Here is a tiny trained network, its code and every weight. The questions are about switching its units off for an input and a class, where a switched-off unit gives its printed mean instead of its output.

import numpy as np


def w(rows, s, z=0):
    codes = np.array(rows[::2]) - 128.0
    scale = np.full(codes.shape[1], s)
    scale[-1] = z or s
    return codes * scale


def norm(h):
    return h / np.sqrt((h * h).mean(-1, keepdims=True) + 1e-5)


def f(y):
    return y / 2 * (1 + np.tanh(0.7978845608 * (y + 0.044715 * y**3)))


def log_softmax(a):
    a = a - a.max(-1, keepdims=True)
    return a - np.log(np.exp(a).sum(-1, keepdims=True))


def net(x, mask):
    res = np.array(x, float).reshape(1, 3) / 4 @ E
    u = 0
    for l in range(4):
        y = f(norm(res) @ A[l][:, :-1].T + A[l][:, -1])
        res = res + np.where(mask[u : u + 4], y, B[l][:, -1]) @ B[l][:, :-1]
        u += 4
    return log_softmax(norm(res)[-1] @ U[:, :-1].T + U[:, -1])


A, B = {}, {}
E = w([
[181,199,92,163,201,124,124,152,192],'x0',
[74,165,12,222,21,80,134,2,157],'x1',
[211,112,87,196,171,93,67,95,81],'x2',
],0.0082)
A[0] = w([
[83,50,52,121,121,130,183,130,53,137],'L0N1',
[161,192,200,237,101,119,253,52,142,145],'L0N2',
[199,74,169,216,125,108,56,142,176,124],'L0N3',
[158,185,143,25,114,111,118,179,118,254],'L0N4',
],0.006,0.0029)
B[0] = w([
[179,83,222,135,73,91,79,202,202,185],'L0N1',
[119,161,201,81,42,167,22,126,97,200],'L0N2',
[207,188,180,44,104,254,202,30,158,188],'L0N3',
[96,203,186,110,6,53,60,26,172,252],'L0N4',
],0.0065,0.0039)
A[1] = w([
[83,161,42,115,254,118,145,143,175,110],'L1N1',
[138,162,102,125,58,134,151,78,159,108],'L1N2',
[31,144,114,109,140,214,246,166,207,3],'L1N3',
[141,196,109,192,160,151,114,199,229,72],'L1N4',
],0.0076,0.0039)
B[1] = w([
[101,138,184,226,131,132,161,89,66,139],'L1N1',
[192,135,141,113,184,133,169,150,240,254],'L1N2',
[81,106,49,13,207,93,102,40,50,173],'L1N3',
[64,145,154,255,149,134,230,175,63,190],'L1N4',
],0.0099,0.004)
A[2] = w([
[190,83,98,163,168,153,44,91,78,3],'L2N1',
[46,16,120,142,134,137,142,110,64,108],'L2N2',
[2,142,145,93,117,185,120,109,142,129],'L2N3',
[82,110,127,69,168,103,161,117,208,29],'L2N4',
],0.0083,0.0021)
B[2] = w([
[68,66,64,1,191,94,83,51,49,191],'L2N1',
[152,122,64,238,125,128,161,141,98,154],'L2N2',
[165,134,75,141,196,48,153,115,36,252],'L2N3',
[148,126,132,60,135,172,65,70,53,218],'L2N4',
],0.0082,0.0041)
A[3] = w([
[143,47,120,139,76,136,131,152,82,188],'L3N1',
[189,98,110,150,177,151,146,66,101,148],'L3N2',
[153,101,187,85,195,180,83,254,93,30],'L3N3',
[181,125,171,95,155,134,48,199,141,251],'L3N4',
],0.011,0.0024)
B[3] = w([
[148,250,146,188,231,161,199,202,126,194],'L3N1',
[54,98,167,48,119,104,165,163,49,219],'L3N2',
[190,91,55,222,60,34,112,60,153,237],'L3N3',
[53,155,123,79,116,231,118,155,196,254],'L3N4',
],0.011,0.0061)
U = w([
[107,119,89,31,178,105,114,78,44,155],'0',
[174,119,66,158,53,91,76,83,225,40],'1',
[135,166,145,224,183,135,190,207,82,255],'2',
[93,138,173,91,162,249,105,189,172,56],'3',
],0.02,0.0021)

Each question gives the input, the list of numbers given to net, and the class t.
The units are the neurons (one row each of A and B). Each row of codes is followed by its name. A weight is (code - 128) times the scale printed after its matrix; where a second scale follows, it is the last column's (A, B and U).
mask holds one flag per neuron, layer by layer. A switched-off neuron (its flag False) gives its mean, the last column of its row in B, instead of its output. The means were averaged over made-up inputs and are rounded, as every weight is.
A unit's drop is (log p(t) with every unit on - log p(t) with that unit switched off) / (log p(t) with every unit on - log p(t) with every unit switched off).
The circuit of an input: a set's keep is (log p(t) with only the set's units on - log p(t) with every unit switched off) / (log p(t) with every unit on - log p(t) with every unit switched off). Starting from the 12 units with the biggest drops (on a tie, the unit counted first), units are removed one at a time, each time the one whose removal leaves the highest keep (on an exact tie, the one counted first), for as long as the keep stays at least 0.8.
units of the circuit, in order: the units of the circuit, biggest drop first
unit that matters most: the unit with the biggest drop
k most important neurons: the k neurons with the biggest drops, biggest first
k most important neurons of layer l: the k neurons of layer l with the biggest drops, biggest first
drop of u: that unit's drop, to one decimal
input [0,3,3], class 3: unit that matters most => L1N2
input [-2,-1,-2], class 3: 3 most important neurons => (L0N4 L3N3 L1N3)
input [-4,2,1], class 2: units of the circuit, in order => (L0N4 L3N1)
input [5,-5,-5], class 0: 4 most important neurons => (L0N1 L0N2 L1N3 L2N3)
input [4,-5,-3], class 1: 2 most important neurons => (L3N3 L0N4)
input [-8,-6,2], class 2: 4 most important neurons => (L3N1 L1N2 L2N2 L3N3)
input [-7,-4,6], class 2: 2 most important neurons of layer 1 => (L1N2 L1N3)
input [-7,-1,6], class 2: 2 most important neurons => (L3N1 L2N2)
input [0,-2,-4], class 0: 2 most important neurons => (L0N2 L0N1)
input [4,4,-5], class 0: 2 most important neurons => (L0N4 L1N3)
input [5,-4,5], class 0: 3 most important neurons => (L3N2 L1N2 L0N3)
input [4,0,-1], class 2: 2 most important neurons => (L1N4 L3N4)
input [4,-3,-1], class 2: 2 most important neurons of layer 1 => (L1N4 L1N2)
input [-8,4,-5], class 2: unit that matters most => L3N1
input [6,3,-1], class 2: 2 most important neurons => (L1N4 L0N4)
input [-1,-5,4], class 1: 3 most important neurons => (L3N3 L2N3 L1N3)
input [-3,-3,1], class 3: 2 most important neurons of layer 3 => (L3N4 L3N1)
input [-3,-2,2], class 3: 2 most important neurons of layer 1 => (L1N4 L1N2)
input [-8,-6,7], class 2: 2 most important neurons of layer 2 => (L2N2 L2N4)
input [5,0,-6], class 0: unit that matters most => L1N3
input [0,-8,-6], class 1: drop of L3N3 => 0.7
